Here is a tiny trained network, its code and every weight. The questions are about switching its units off for an input and a target symbol, where a switched-off unit gives its printed mean instead of its output.

import numpy as np


def w(rows, s, z=0):
    codes = np.array(rows[::2]) - 128.0
    scale = np.full(codes.shape[1], s)
    scale[-1] = z or s
    return codes * scale


def norm(h):
    return h / np.sqrt((h * h).mean(-1, keepdims=True) + 1e-5)


def f(y):
    return y / 2 * (1 + np.tanh(0.7978845608 * (y + 0.044715 * y**3)))


def softmax(a):
    e = np.exp(a - a.max(-1, keepdims=True))
    return e / e.sum(-1, keepdims=True)


def log_softmax(a):
    a = a - a.max(-1, keepdims=True)
    return a - np.log(np.exp(a).sum(-1, keepdims=True))


def net(x, mask):
    ids = ['ΓΔΠΣΨβεθμτφω'.index(c) for c in x.split()]
    T = len(ids)
    res = E[ids] + P[:T]
    u = 0
    for l in range(3):
        q, k, v = (norm(res) @ M[l].T for M in (Q, K, V))
        z = softmax(np.where(np.tri(T) > 0, q @ k.T / 4**0.5, -1e9)) @ v
        res = res + np.where(mask[u], z, O[l][:, -1]) @ O[l][:, :-1]
        u += 1
        y = f(norm(res) @ A[l][:, :-1].T + A[l][:, -1])
        res = res + np.where(mask[u : u + 8], y, B[l][:, -1]) @ B[l][:, :-1]
        u += 8
    return log_softmax(norm(res)[-1] @ U[:, :-1].T + U[:, -1])


Q, K, V, O, A, B = {}, {}, {}, {}, {}, {}
E = w([
[172,179,81,111,162,174],'Γ',
[117,181,122,204,175,152],'Δ',
[102,182,50,95,85,97],'Π',
[80,113,58,253,107,100],'Σ',
[206,158,99,94,107,189],'Ψ',
[83,78,109,119,89,79],'β',
[194,166,154,178,216,112],'ε',
[184,55,117,113,132,125],'θ',
[153,132,90,100,172,78],'μ',
[225,200,101,123,119,101],'τ',
[191,120,119,122,177,162],'φ',
[120,80,110,144,90,41],'ω',
],0.017)
P = w([
[103,144,175,116,142,130],'0',
[187,97,111,177,246,143],'1',
[173,85,97,179,191,128],'2',
[174,104,88,175,177,131],'3',
[168,178,125,132,61,71],'4',
[169,171,114,120,73,81],'5',
[171,151,133,150,86,93],'6',
[180,105,115,160,115,84],'7',
[163,105,119,173,102,81],'8',
[194,70,115,155,100,64],'9',
[203,97,100,143,91,59],'10',
[162,87,124,191,107,65],'11',
],0.013)
Q[0] = w([
[108,185,224,137,34,144],'0.h0',
[197,77,2,170,249,136],'0.h0',
[97,230,120,207,126,192],'0.h0',
[142,35,47,195,196,106],'0.h0',
],0.0052)
K[0] = w([
[214,104,36,230,195,159],'0.h0',
[96,172,194,135,57,148],'0.h0',
[75,72,54,170,105,128],'0.h0',
[101,173,253,209,41,163],'0.h0',
],0.0058)
V[0] = w([
[137,20,231,72,114,151],'0.h0',
[150,181,167,142,144,225],'0.h0',
[254,159,104,78,117,106],'0.h0',
[208,62,142,192,156,113],'0.h0',
],0.0097)
O[0] = w([
[128,119,135,104,151,192,4],'0.h0',
[48,139,143,85,250,78,71],'0.h0',
[97,202,81,190,150,159,133],'0.h0',
[162,35,59,49,175,171,166],'0.h0',
],0.013,0.011)
A[0] = w([
[3,89,130,77,89,92,152],'0.n0',
[120,177,172,123,193,104,125],'0.n1',
[79,114,192,138,125,94,142],'0.n2',
[133,129,125,102,107,134,80],'0.n3',
[104,77,91,56,93,201,207],'0.n4',
[208,196,93,100,125,95,254],'0.n5',
[195,150,202,173,84,187,145],'0.n6',
[64,85,110,157,107,137,195],'0.n7',
],0.011,0.0047)
B[0] = w([
[193,64,97,49,248,85,130],'0.n0',
[131,49,130,120,20,140,127],'0.n1',
[56,152,70,36,165,46,125],'0.n2',
[122,116,180,133,219,101,121],'0.n3',
[207,172,172,133,225,122,141],'0.n4',
[92,2,123,139,164,92,252],'0.n5',
[23,153,186,71,222,56,155],'0.n6',
[203,127,103,116,211,166,164],'0.n7',
],0.0084,0.011)
Q[1] = w([
[99,155,179,81,132,177],'1.h0',
[160,173,114,137,125,57],'1.h0',
[84,197,102,94,148,180],'1.h0',
[158,123,114,176,246,69],'1.h0',
],0.013)
K[1] = w([
[170,168,90,174,134,138],'1.h0',
[134,72,204,108,123,231],'1.h0',
[203,118,128,173,122,154],'1.h0',
[95,229,250,79,52,105],'1.h0',
],0.011)
V[1] = w([
[198,195,48,199,205,152],'1.h0',
[190,179,159,211,3,68],'1.h0',
[83,199,148,61,151,46],'1.h0',
[12,126,140,79,150,101],'1.h0',
],0.011)
O[1] = w([
[90,139,57,150,155,142,3],'1.h0',
[42,145,123,108,61,130,242],'1.h0',
[119,157,121,155,126,52,187],'1.h0',
[253,138,160,152,123,38,144],'1.h0',
],0.016,0.0039)
A[1] = w([
[221,144,87,132,89,53,153],'1.n0',
[61,97,123,107,79,185,4],'1.n1',
[122,84,127,76,115,63,7],'1.n2',
[140,193,102,118,196,175,201],'1.n3',
[109,77,92,186,115,103,165],'1.n4',
[44,54,153,77,154,184,132],'1.n5',
[90,98,53,135,158,167,213],'1.n6',
[46,135,167,245,167,136,100],'1.n7',
],0.012,0.0032)
B[1] = w([
[198,113,141,224,173,106,254],'1.n0',
[241,144,152,119,82,117,184],'1.n1',
[164,113,93,59,219,125,171],'1.n2',
[132,144,225,80,176,148,131],'1.n3',
[197,155,73,168,118,135,253],'1.n4',
[201,147,95,29,56,83,200],'1.n5',
[186,122,134,95,154,142,196],'1.n6',
[195,144,67,6,138,74,145],'1.n7',
],0.011,0.0092)
Q[2] = w([
[108,166,116,129,133,151],'2.h0',
[135,125,117,135,169,158],'2.h0',
[150,5,133,134,123,135],'2.h0',
[114,89,180,113,134,162],'2.h0',
],0.014)
K[2] = w([
[169,67,64,101,185,193],'2.h0',
[185,161,98,132,139,132],'2.h0',
[6,245,105,173,172,80],'2.h0',
[121,138,61,91,108,129],'2.h0',
],0.011)
V[2] = w([
[148,128,2,207,129,117],'2.h0',
[17,151,72,61,91,112],'2.h0',
[8,243,185,128,171,126],'2.h0',
[224,44,18,107,211,199],'2.h0',
],0.0083)
O[2] = w([
[87,109,29,88,150,43,180],'2.h0',
[158,157,116,87,129,78,74],'2.h0',
[176,227,179,124,155,149,10],'2.h0',
[1,77,89,44,138,223,184],'2.h0',
],0.011,0.013)
A[2] = w([
[154,124,118,157,77,66,33],'2.n0',
[128,163,144,130,138,218,1],'2.n1',
[122,71,120,106,39,167,206],'2.n2',
[59,136,104,155,204,63,188],'2.n3',
[176,136,73,134,56,78,69],'2.n4',
[107,78,105,138,131,129,108],'2.n5',
[145,202,227,181,99,109,79],'2.n6',
[203,248,156,183,120,108,205],'2.n7',
],0.012,0.0036)
B[2] = w([
[93,110,112,179,106,173,189],'2.n0',
[51,77,117,111,177,60,120],'2.n1',
[177,148,103,148,129,66,254],'2.n2',
[212,170,42,82,126,162,183],'2.n3',
[111,98,110,198,124,134,232],'2.n4',
[112,148,151,156,98,84,189],'2.n5',
[95,95,254,155,167,151,156],'2.n6',
[21,115,130,129,181,106,201],'2.n7',
],0.014,0.0092)
U = w([
[154,156,139,91,156,71,47],'Γ',
[142,132,187,17,179,40,254],'Δ',
[34,178,163,123,99,88,181],'Π',
[46,2,139,88,99,58,46],'Σ',
[148,169,131,94,163,116,68],'Ψ',
[82,78,232,115,111,149,120],'β',
[135,107,157,104,153,147,60],'ε',
[53,135,174,108,140,224,190],'θ',
[110,107,110,193,85,178,126],'μ',
[126,231,73,71,140,123,97],'τ',
[153,134,152,96,166,159,92],'φ',
[178,166,172,91,58,167,164],'ω',
],0.0089,0.0078)

Each question gives the input, a string of symbols that net reads in full, and the target symbol t.
The units are the heads (4 rows each of Q, K, V and O) and the neurons (one row each of A and B). Each row of codes is followed by its name. A weight is (code - 128) times the scale printed after its matrix; where a second scale follows, it is the last column's (O, A, B and U).
mask holds one flag per unit, layer by layer, with each layer's heads first. A switched-off unit (its flag False) gives its mean, the last column of its rows in O or B, instead of its output. The means were averaged over made-up inputs and are rounded, as every weight is.
A unit's drop is (log p(t) with every unit on - log p(t) with that unit switched off) / (log p(t) with every unit on - log p(t) with every unit switched off).
The circuit of an input: a set's keep is (log p(t) with only the set's units on - log p(t) with every unit switched off) / (log p(t) with every unit on - log p(t) with every unit switched off). Starting from the 12 units with the biggest drops (on a tie, the unit counted first), units are removed one at a time, each time the one whose removal leaves the highest keep (on an exact tie, the one counted first), for as long as the keep stays at least 0.8.
circuit, biggest first: the units of the circuit, biggest drop first
k most important neurons: the k neurons with the biggest drops, biggest first
k most important neurons of layer l: the k neurons of layer l with the biggest drops, biggest first
drop when u is switched off: that unit's drop, to one decimal
input τ Π θ Π μ ε, target τ: circuit, biggest first -> 0.h0, 1.h0, 2.n3
input Π Π Σ Π Σ Δ Π Σ ω, target Π: most important neuron -> 2.n7
input Π Σ β, target Π: circuit, biggest first -> 0.h0, 1.h0
input Π β Π Σ θ Γ β Π, target Π: circuit, biggest first -> 0.h0, 1.h0, 2.h0, 2.n7
input ω Σ μ θ Σ ω θ Σ ω, target ω: 2 most important neurons of layer 0 -> 0.n6, 0.n5
input Π Δ Π φ, target Π: circuit, biggest first -> 0.h0, 1.h0
input θ θ Π ε, target θ: circuit, biggest first -> 0.h0, 2.h0, 1.n3
input Π Π Σ θ Σ Π Σ φ Ψ, target Π: circuit, biggest first -> 0.h0, 1.h0, 2.h0, 2.n7
input Σ τ Σ Δ, target Σ: circuit, biggest first -> 0.h0, 1.h0
input ω Γ Σ Σ τ ω μ Π Ψ, target ω: 2 most important neurons -> 1.n1, 0.n6
input Σ Ψ Γ, target Σ: 2 most important neurons of layer 0 -> 0.n0, 0.n2
input Σ ω θ β Σ Σ Σ Δ τ, target Σ: 2 most important neurons -> 0.n0, 0.n2
input ω θ Σ, target ω: 2 most important neurons of layer 0 -> 0.n6, 0.n5
input Δ Σ Δ Γ, target Δ: circuit, biggest first -> 0.h0
input Σ β ω ε, target Σ: 2 most important neurons -> 0.n0, 0.n2
input Σ φ Σ Ψ, target Σ: 2 most important neurons -> 0.n0, 0.n2
input β ω Σ Σ, target β: 2 most important neurons -> 0.n6, 2.n6
input Σ Π Σ Δ, target Σ: 2 most important neurons -> 0.n0, 0.n2
input ω Σ Σ Σ Σ Γ Ψ Π ε Δ, target ω: drop when 0.h0 is switched off -> 1.2
input Σ Δ Σ Γ Σ ω τ, target Σ: drop when 1.n2 is switched off -> -0.1
input Π Π Π Π Γ Σ, target Π: drop when 1.h0 is switched off -> 0.4
input Σ Σ Γ, target Σ: drop when 0.h0 is switched off -> 1.1
input τ Π Π τ, target τ: most important neuron of layer 0 -> 0.n6
